Below is a small trained network, with its code and all its weights. Each question gives an input and a class and asks what happens when units are switched off, that is, made to give their printed mean instead of their output.

import numpy as np


def w(rows, s, z=0):
    codes = np.array(rows[::2]) - 128.0
    scale = np.full(codes.shape[1], s)
    scale[-1] = z or s
    return codes * scale


def f(y):
    return y / 2 * (1 + np.tanh(0.7978845608 * (y + 0.044715 * y**3)))


def log_softmax(a):
    a = a - a.max(-1, keepdims=True)
    return a - np.log(np.exp(a).sum(-1, keepdims=True))


def net(x, mask):
    res = np.array(x, float).reshape(1, 7) / 4 @ E
    y = f(res @ A[0][:, :-1].T + A[0][:, -1])
    res = res + np.where(mask, y, B[0][:, -1]) @ B[0][:, :-1]
    return log_softmax(res[-1] @ U[:, :-1].T + U[:, -1])


A, B = {}, {}
E = w([
[51,127,104,91,58,228,130],'x0',
[129,128,124,131,125,126,124],'x1',
[137,236,69,89,96,76,168],'x2',
[139,130,129,128,126,133,131],'x3',
[112,177,59,151,246,196,108],'x4',
[138,125,119,139,121,129,129],'x5',
[170,51,56,31,150,119,128],'x6',
],0.011)
A[0] = w([
[74,136,114,102,65,210,152,106],'N1',
[95,245,65,77,122,69,220,67],'N2',
[123,89,125,148,83,113,195,114],'N3',
[160,122,143,159,209,25,183,85],'N4',
[161,150,103,118,227,174,138,137],'N5',
[130,175,68,152,186,171,119,152],'N6',
[183,132,170,137,175,84,127,103],'N7',
[144,60,127,132,130,159,48,104],'N8',
[148,64,75,60,170,102,141,24],'N9',
[146,202,187,169,113,156,115,2],'N10',
[147,126,185,94,62,82,135,148],'N11',
[71,168,197,210,140,110,137,94],'N12',
[150,64,79,38,143,122,161,62],'N13',
[88,205,206,233,98,147,157,48],'N14',
[163,79,146,103,69,99,162,147],'N15',
[179,161,111,115,85,126,180,62],'N16',
[107,159,95,141,191,149,114,157],'N17',
[128,157,26,167,217,194,162,128],'N18',
[137,172,157,122,198,176,103,137],'N19',
[100,172,107,100,106,77,165,62],'N20',
[136,195,83,79,122,90,159,25],'N21',
[102,78,191,140,165,165,86,43],'N22',
[84,156,139,85,77,206,136,49],'N23',
[119,126,186,132,72,86,146,179],'N24',
[185,128,160,146,196,14,105,87],'N25',
[158,96,153,100,75,106,150,178],'N26',
[83,61,162,166,169,147,195,74],'N27',
[85,120,97,76,67,205,132,109],'N28',
[120,128,194,102,86,98,160,143],'N29',
[150,36,166,159,157,150,89,54],'N30',
],0.012,0.0035)
B[0] = w([
[159,216,50,254,211,134,60,220],'N1',
[223,29,140,143,2,244,140,243],'N2',
[95,145,174,146,100,86,112,169],'N3',
[131,194,123,237,227,201,93,221],'N4',
[59,135,165,101,83,80,76,215],'N5',
[58,91,198,153,44,71,146,219],'N6',
[151,210,112,179,179,190,94,188],'N7',
[201,89,111,118,97,159,128,190],'N8',
[121,130,24,28,214,83,232,207],'N9',
[146,128,70,40,158,91,189,175],'N10',
[70,121,162,142,74,95,108,220],'N11',
[124,123,50,54,175,125,230,210],'N12',
[79,147,42,62,214,82,232,219],'N13',
[104,104,23,41,185,104,241,236],'N14',
[22,86,169,131,112,22,84,213],'N15',
[153,120,140,87,97,163,145,165],'N16',
[49,116,223,116,31,50,113,199],'N17',
[39,118,163,138,88,44,86,255],'N18',
[95,134,160,136,68,58,136,187],'N19',
[162,55,181,165,67,178,140,176],'N20',
[221,38,139,118,88,228,128,193],'N21',
[208,44,160,132,83,203,113,194],'N22',
[150,187,91,200,192,161,66,201],'N23',
[44,144,169,92,85,83,88,211],'N24',
[154,217,118,195,246,150,71,234],'N25',
[62,104,142,143,135,79,95,205],'N26',
[196,54,129,152,72,182,123,175],'N27',
[150,233,101,225,217,136,97,223],'N28',
[71,124,168,117,73,77,72,198],'N29',
[188,28,130,136,49,220,135,206],'N30',
],0.0076,0.013)
U = w([
[34,144,191,133,111,52,103,94],'0',
[151,244,86,231,205,147,93,134],'1',
[110,137,21,31,188,96,238,249],'2',
[214,56,142,139,85,194,143,41],'3',
],0.011,0.0017)

Each question gives the input, the list of numbers given to net, and the class t.
The units are the neurons (one row each of A and B). Each row of codes is followed by its name. A weight is (code - 128) times the scale printed after its matrix; where a second scale follows, it is the last column's (A, B and U).
mask holds one flag per neuron, in row order. A switched-off neuron (its flag False) gives its mean, the last column of its row in B, instead of its output. The means were averaged over made-up inputs and are rounded, as every weight is.
A unit's drop is (log p(t) with every unit on - log p(t) with that unit switched off) / (log p(t) with every unit on - log p(t) with every unit switched off).
The circuit of an input: a set's keep is (log p(t) with only the set's units on - log p(t) with every unit switched off) / (log p(t) with every unit on - log p(t) with every unit switched off). Starting from the 12 units with the biggest drops (on a tie, the unit counted first), units are removed one at a time, each time the one whose removal leaves the highest keep (on an exact tie, the one counted first), for as long as the keep stays at least 0.8.
units of the circuit, in order: the units of the circuit, biggest drop first
top k neurons: the k neurons with the biggest drops, biggest first
drop when u is switched off: that unit's drop, to one decimal
input [-2,3,-7,0,2,6,-6], class 3: units of the circuit, in order	[N30]
input [6,1,-6,2,8,-4,8], class 0: top 2 neurons	[N18, N5]
input [1,2,2,6,4,-5,-4], class 0: top 2 neurons	[N9, N13]
input [1,8,5,-3,-4,-8,3], class 3: top 2 neurons	[N2, N21]
input [-7,2,7,0,-8,-3,8], class 0: top 2 neurons	[N15, N11]
input [1,1,-6,-2,-4,-5,-6], class 2: top 2 neurons	[N14, N12]
input [3,-2,-8,4,7,2,0], class 3: top 3 neurons	[N22, N30, N27]
input [-3,-7,-4,-7,5,-3,-7], class 2: top 2 neurons	[N14, N12]
input [7,3,5,2,1,6,7], class 1: top 2 neurons	[N28, N1]
input [-8,2,-8,0,-7,3,-1], class 1: top 3 neurons	[N25, N4, N7]
input [-3,5,-6,5,8,-3,8], class 0: top 3 neurons	[N18, N5, N17]
input [-6,6,-8,4,5,6,-8], class 2: top 2 neurons	[N14, N12]
input [7,0,8,1,4,-1,-3], class 3: top 4 neurons	[N2, N21, N25, N20]
input [4,-8,-8,5,-5,6,-8], class 2: units of the circuit, in order	[N14]
input [6,0,8,0,7,4,4], class 3: top 3 neurons	[N2, N21, N15]
input [-4,-6,7,-1,-4,2,3], class 3: drop when N2 is switched off	0.2
input [1,4,-7,0,-4,4,4], class 3: drop when N30 is switched off	0.0
input [-8,-6,3,-4,-2,-8,-6], class 1: drop when N25 is switched off	0.3
